Here is a tiny trained network, its code and every weight. The questions are about switching its units off for an input and a class, where a switched-off unit gives its printed mean instead of its output.

import numpy as np


def w(rows, s, z=0):
    codes = np.array(rows[::2]) - 128.0
    scale = np.full(codes.shape[1], s)
    scale[-1] = z or s
    return codes * scale


def f(y):
    return np.maximum(y, 0)


def log_softmax(a):
    a = a - a.max(-1, keepdims=True)
    return a - np.log(np.exp(a).sum(-1, keepdims=True))


def net(x, mask):
    res = np.array(x, float).reshape(1, 7) / 4 @ E
    y = f(res @ A[0][:, :-1].T + A[0][:, -1])
    res = res + np.where(mask, y, B[0][:, -1]) @ B[0][:, :-1]
    return log_softmax(res[-1] @ U[:, :-1].T + U[:, -1])


A, B = {}, {}
E = w([
[133,120,134,128,136],'x0',
[252,166,142,78,72],'x1',
[145,102,144,130,147],'x2',
[126,131,127,128,126],'x3',
[127,130,126,129,125],'x4',
[128,10,32,77,122],'x5',
[188,166,25,186,187],'x6',
],0.012)
A[0] = w([
[174,141,115,102,87,88],'neuron 0',
[123,57,125,95,101,105],'neuron 1',
[204,167,52,189,183,144],'neuron 2',
[180,142,56,206,162,135],'neuron 3',
[78,167,101,143,122,71],'neuron 4',
[149,180,232,208,166,43],'neuron 5',
[153,107,109,100,115,96],'neuron 6',
[183,144,61,199,185,152],'neuron 7',
[101,136,199,85,69,147],'neuron 8',
[165,160,49,209,175,150],'neuron 9',
[205,176,135,35,100,125],'neuron 10',
[181,45,88,133,117,81],'neuron 11',
[79,39,203,32,9,165],'neuron 12',
[203,133,88,79,65,82],'neuron 13',
[1,55,184,169,176,126],'neuron 14',
[228,149,149,107,110,127],'neuron 15',
[156,162,42,111,173,109],'neuron 16',
[101,171,79,132,127,116],'neuron 17',
[210,151,135,97,104,110],'neuron 18',
[33,102,98,240,182,111],'neuron 19',
[132,7,99,92,133,120],'neuron 20',
[174,136,158,72,18,108],'neuron 21',
[98,39,1,85,140,89],'neuron 22',
[77,186,96,56,100,94],'neuron 23',
[88,239,146,111,175,48],'neuron 24',
[118,98,45,60,77,26],'neuron 25',
[89,108,235,66,100,171],'neuron 26',
[152,178,173,199,131,4],'neuron 27',
[125,100,68,71,124,39],'neuron 28',
],0.011,0.0025)
B[0] = w([
[85,107,173,66,146,159],'neuron 0',
[143,148,133,163,145,176],'neuron 1',
[121,91,145,218,63,200],'neuron 2',
[157,93,68,179,19,189],'neuron 3',
[74,117,130,133,159,146],'neuron 4',
[162,237,46,140,167,192],'neuron 5',
[113,155,149,76,153,151],'neuron 6',
[167,113,134,182,68,192],'neuron 7',
[146,133,142,173,85,194],'neuron 8',
[151,112,164,149,59,195],'neuron 9',
[78,82,190,108,178,188],'neuron 10',
[201,150,113,77,133,176],'neuron 11',
[185,116,71,211,52,252],'neuron 12',
[96,100,168,66,181,179],'neuron 13',
[100,86,175,97,138,225],'neuron 14',
[99,67,143,79,165,181],'neuron 15',
[161,120,130,193,111,176],'neuron 16',
[141,86,139,142,138,147],'neuron 17',
[47,44,177,59,224,175],'neuron 18',
[2,50,227,35,193,204],'neuron 19',
[157,191,126,139,155,206],'neuron 20',
[93,110,160,103,122,191],'neuron 21',
[137,195,110,99,162,224],'neuron 22',
[151,87,120,119,113,144],'neuron 23',
[206,156,112,125,178,172],'neuron 24',
[158,194,121,102,156,180],'neuron 25',
[193,106,103,178,39,216],'neuron 26',
[132,207,107,80,194,169],'neuron 27',
[163,202,84,133,178,167],'neuron 28',
],0.0085,0.019)
U = w([
[149,65,135,190,39,218],'0',
[64,31,176,88,194,6],'1',
[152,253,118,125,189,178],'2',
],0.014,0.0013)

Each question gives the input, the list of numbers given to net, and the class t.
The units are the neurons (one row each of A and B). Each row of codes is followed by its name. A weight is (code - 128) times the scale printed after its matrix; where a second scale follows, it is the last column's (A, B and U).
mask holds one flag per neuron, in row order. A switched-off neuron (its flag False) gives its mean, the last column of its row in B, instead of its output. The means were averaged over made-up inputs and are rounded, as every weight is.
A unit's drop is (log p(t) with every unit on - log p(t) with that unit switched off) / (log p(t) with every unit on - log p(t) with every unit switched off).
The circuit of an input: a set's keep is (log p(t) with only the set's units on - log p(t) with every unit switched off) / (log p(t) with every unit on - log p(t) with every unit switched off). Starting from the 12 units with the biggest drops (on a tie, the unit counted first), units are removed one at a time, each time the one whose removal leaves the highest keep (on an exact tie, the one counted first), for as long as the keep stays at least 0.8.
units of the circuit, in order: the units of the circuit, biggest drop first
k most important neurons: the k neurons with the biggest drops, biggest first
drop when u is switched off: that unit's drop, to one decimal
input [2,-2,5,-6,-4,7,-6], class 2: units of the circuit, in order => neuron 20; neuron 22
input [7,-7,0,0,6,-6,-8], class 0: units of the circuit, in order => neuron 26
input [-5,-8,-4,2,2,4,-8], class 0: 2 most important neurons => neuron 12; neuron 26
input [8,7,-1,5,7,-5,7], class 0: 4 most important neurons => neuron 2; neuron 3; neuron 19; neuron 7
input [-2,-4,-3,5,2,7,-6], class 2: units of the circuit, in order => neuron 22; neuron 20
input [-3,0,6,-4,-2,5,4], class 2: 2 most important neurons => neuron 22; neuron 12
input [-5,1,6,2,-1,-2,0], class 2: 2 most important neurons => neuron 19; neuron 14
input [-2,2,-4,-7,-5,-4,4], class 0: 2 most important neurons => neuron 2; neuron 22
input [-2,5,-7,2,6,7,5], class 2: 2 most important neurons => neuron 22; neuron 25
input [-7,-6,2,7,2,8,-1], class 2: 2 most important neurons => neuron 22; neuron 20
input [-4,7,-7,2,-2,-7,-2], class 1: 3 most important neurons => neuron 18; neuron 10; neuron 15
input [0,1,3,3,3,3,2], class 2: 2 most important neurons => neuron 12; neuron 26
input [-7,-5,-7,6,7,-4,-3], class 1: drop when neuron 19 is switched off => 0.2
input [8,7,6,-2,-7,6,-3], class 1: drop when neuron 18 is switched off => 0.1
input [-2,6,-6,-3,2,6,-5], class 1: units of the circuit, in order => neuron 13
input [8,-6,5,5,6,-5,0], class 1: drop when neuron 19 is switched off => 3.5
